Below are the code and all the weights of a small trained network. Each question names an input and a class and asks about switching units off, where a switched-off unit gives its printed mean instead of its output.

import numpy as np


def w(rows, s, z=0):
    codes = np.array(rows[::2]) - 128.0
    scale = np.full(codes.shape[1], s)
    scale[-1] = z or s
    return codes * scale


def f(y):
    return np.maximum(y, 0)


def log_softmax(a):
    a = a - a.max(-1, keepdims=True)
    return a - np.log(np.exp(a).sum(-1, keepdims=True))


def net(x, mask):
    res = np.array(x, float).reshape(1, 4) / 4 @ E
    y = f(res @ A[0][:, :-1].T + A[0][:, -1])
    res = res + np.where(mask, y, B[0][:, -1]) @ B[0][:, :-1]
    return log_softmax(res[-1] @ U[:, :-1].T + U[:, -1])


A, B = {}, {}
E = w([
[155,165,136,88,65,65,82,122,173,85],'x0',
[108,88,72,98,55,176,97,63,124,135],'x1',
[55,46,251,79,92,133,139,154,120,65],'x2',
[223,108,120,89,87,115,130,207,82,142],'x3',
],0.013)
A[0] = w([
[187,161,85,184,180,108,77,144,173,131,131],'neuron 1',
[127,138,99,166,155,113,170,173,75,193,110],'neuron 2',
[149,118,46,168,87,216,89,118,56,180,99],'neuron 3',
[69,111,94,111,112,203,90,28,180,141,161],'neuron 4',
[148,165,106,185,202,189,156,233,80,205,64],'neuron 5',
[156,154,118,10,32,51,36,172,119,121,198],'neuron 6',
[113,221,144,150,164,29,110,168,168,97,90],'neuron 7',
[158,115,137,150,139,145,169,145,126,109,73],'neuron 8',
[188,138,120,41,34,72,68,171,171,108,79],'neuron 9',
[87,81,180,99,142,136,112,195,154,54,255],'neuron 10',
[229,154,139,179,142,71,154,177,117,127,118],'neuron 11',
[183,162,143,69,79,53,60,150,182,55,167],'neuron 12',
[128,198,95,168,160,55,88,78,199,163,201],'neuron 13',
[172,210,78,175,152,126,108,131,96,152,164],'neuron 14',
],0.011,0.0036)
B[0] = w([
[70,187,110,94,112,183,153,92,179,140,206],'neuron 1',
[137,121,93,169,105,112,113,138,49,90,192],'neuron 2',
[185,159,64,131,193,236,56,100,186,140,223],'neuron 3',
[146,107,105,248,85,127,89,209,54,184,237],'neuron 4',
[198,133,84,137,75,94,142,140,83,42,231],'neuron 5',
[179,73,129,173,135,172,85,127,74,144,241],'neuron 6',
[139,240,139,78,140,131,143,91,142,115,197],'neuron 7',
[135,127,161,76,116,144,117,142,128,125,147],'neuron 8',
[156,31,125,160,85,111,96,202,52,90,220],'neuron 9',
[145,167,178,141,182,182,87,90,124,131,248],'neuron 10',
[70,129,123,164,115,113,162,92,105,119,202],'neuron 11',
[78,100,153,208,205,106,82,134,109,131,223],'neuron 12',
[117,198,139,117,167,142,190,111,194,191,224],'neuron 13',
[77,169,104,95,110,181,101,116,119,194,222],'neuron 14',
],0.011,0.016)
U = w([
[143,219,96,87,121,200,120,57,159,174,172],'0',
[138,180,98,58,1,53,214,141,57,91,2],'1',
[160,139,114,14,89,73,112,153,180,145,61],'2',
[239,105,100,158,77,134,61,150,30,95,204],'3',
[129,82,109,175,58,72,192,188,199,171,65],'4',
[30,132,156,191,136,103,134,137,85,117,142],'5',
[168,155,189,44,232,124,160,98,192,63,117],'6',
],0.009,0.0045)

Each question gives the input, the list of numbers given to net, and the class t.
The units are the neurons (one row each of A and B). Each row of codes is followed by its name. A weight is (code - 128) times the scale printed after its matrix; where a second scale follows, it is the last column's (A, B and U).
mask holds one flag per neuron, in row order. A switched-off neuron (its flag False) gives its mean, the last column of its row in B, instead of its output. The means were averaged over made-up inputs and are rounded, as every weight is.
A unit's drop is (log p(t) with every unit on - log p(t) with that unit switched off) / (log p(t) with every unit on - log p(t) with every unit switched off).
The circuit of an input: a set's keep is (log p(t) with only the set's units on - log p(t) with every unit switched off) / (log p(t) with every unit on - log p(t) with every unit switched off). Starting from the 12 units with the biggest drops (on a tie, the unit counted first), units are removed one at a time, each time the one whose removal leaves the highest keep (on an exact tie, the one counted first), for as long as the keep stays at least 0.8.
units of the circuit, in order: the units of the circuit, biggest drop first
k most important neurons: the k neurons with the biggest drops, biggest first
drop when u is switched off: that unit's drop, to one decimal
input [-4,1,-1,-8], class 5: units of the circuit, in order : [neuron 4; neuron 5; neuron 6]
input [-1,-2,2,0], class 6: units of the circuit, in order : [neuron 4; neuron 6; neuron 14]
input [-4,0,-1,-6], class 5: units of the circuit, in order : [neuron 3]
input [-4,0,4,-3], class 5: 3 most important neurons : [neuron 5; neuron 3; neuron 6]
input [1,1,0,-5], class 5: 3 most important neurons : [neuron 3; neuron 4; neuron 5]
input [0,1,2,-6], class 5: 2 most important neurons : [neuron 5; neuron 6]
input [-7,6,5,-7], class 3: 2 most important neurons : [neuron 4; neuron 13]
input [-8,-8,-5,-3], class 1: 2 most important neurons : [neuron 5; neuron 2]
input [8,-6,-8,5], class 0: 3 most important neurons : [neuron 7; neuron 1; neuron 13]
input [-3,-3,-1,-5], class 0: 2 most important neurons : [neuron 9; neuron 12]
input [7,0,-1,-6], class 5: 2 most important neurons : [neuron 12; neuron 3]
input [8,-5,-1,-1], class 5: 3 most important neurons : [neuron 12; neuron 9; neuron 3]
input [-1,-7,0,3], class 1: drop when neuron 7 is switched off : 0.0
input [-8,-4,0,-4], class 3: units of the circuit, in order : [neuron 5]
input [1,-2,4,-2], class 6: drop when neuron 4 is switched off : 0.3
input [-5,4,-5,-2], class 0: drop when neuron 9 is switched off : 0.3
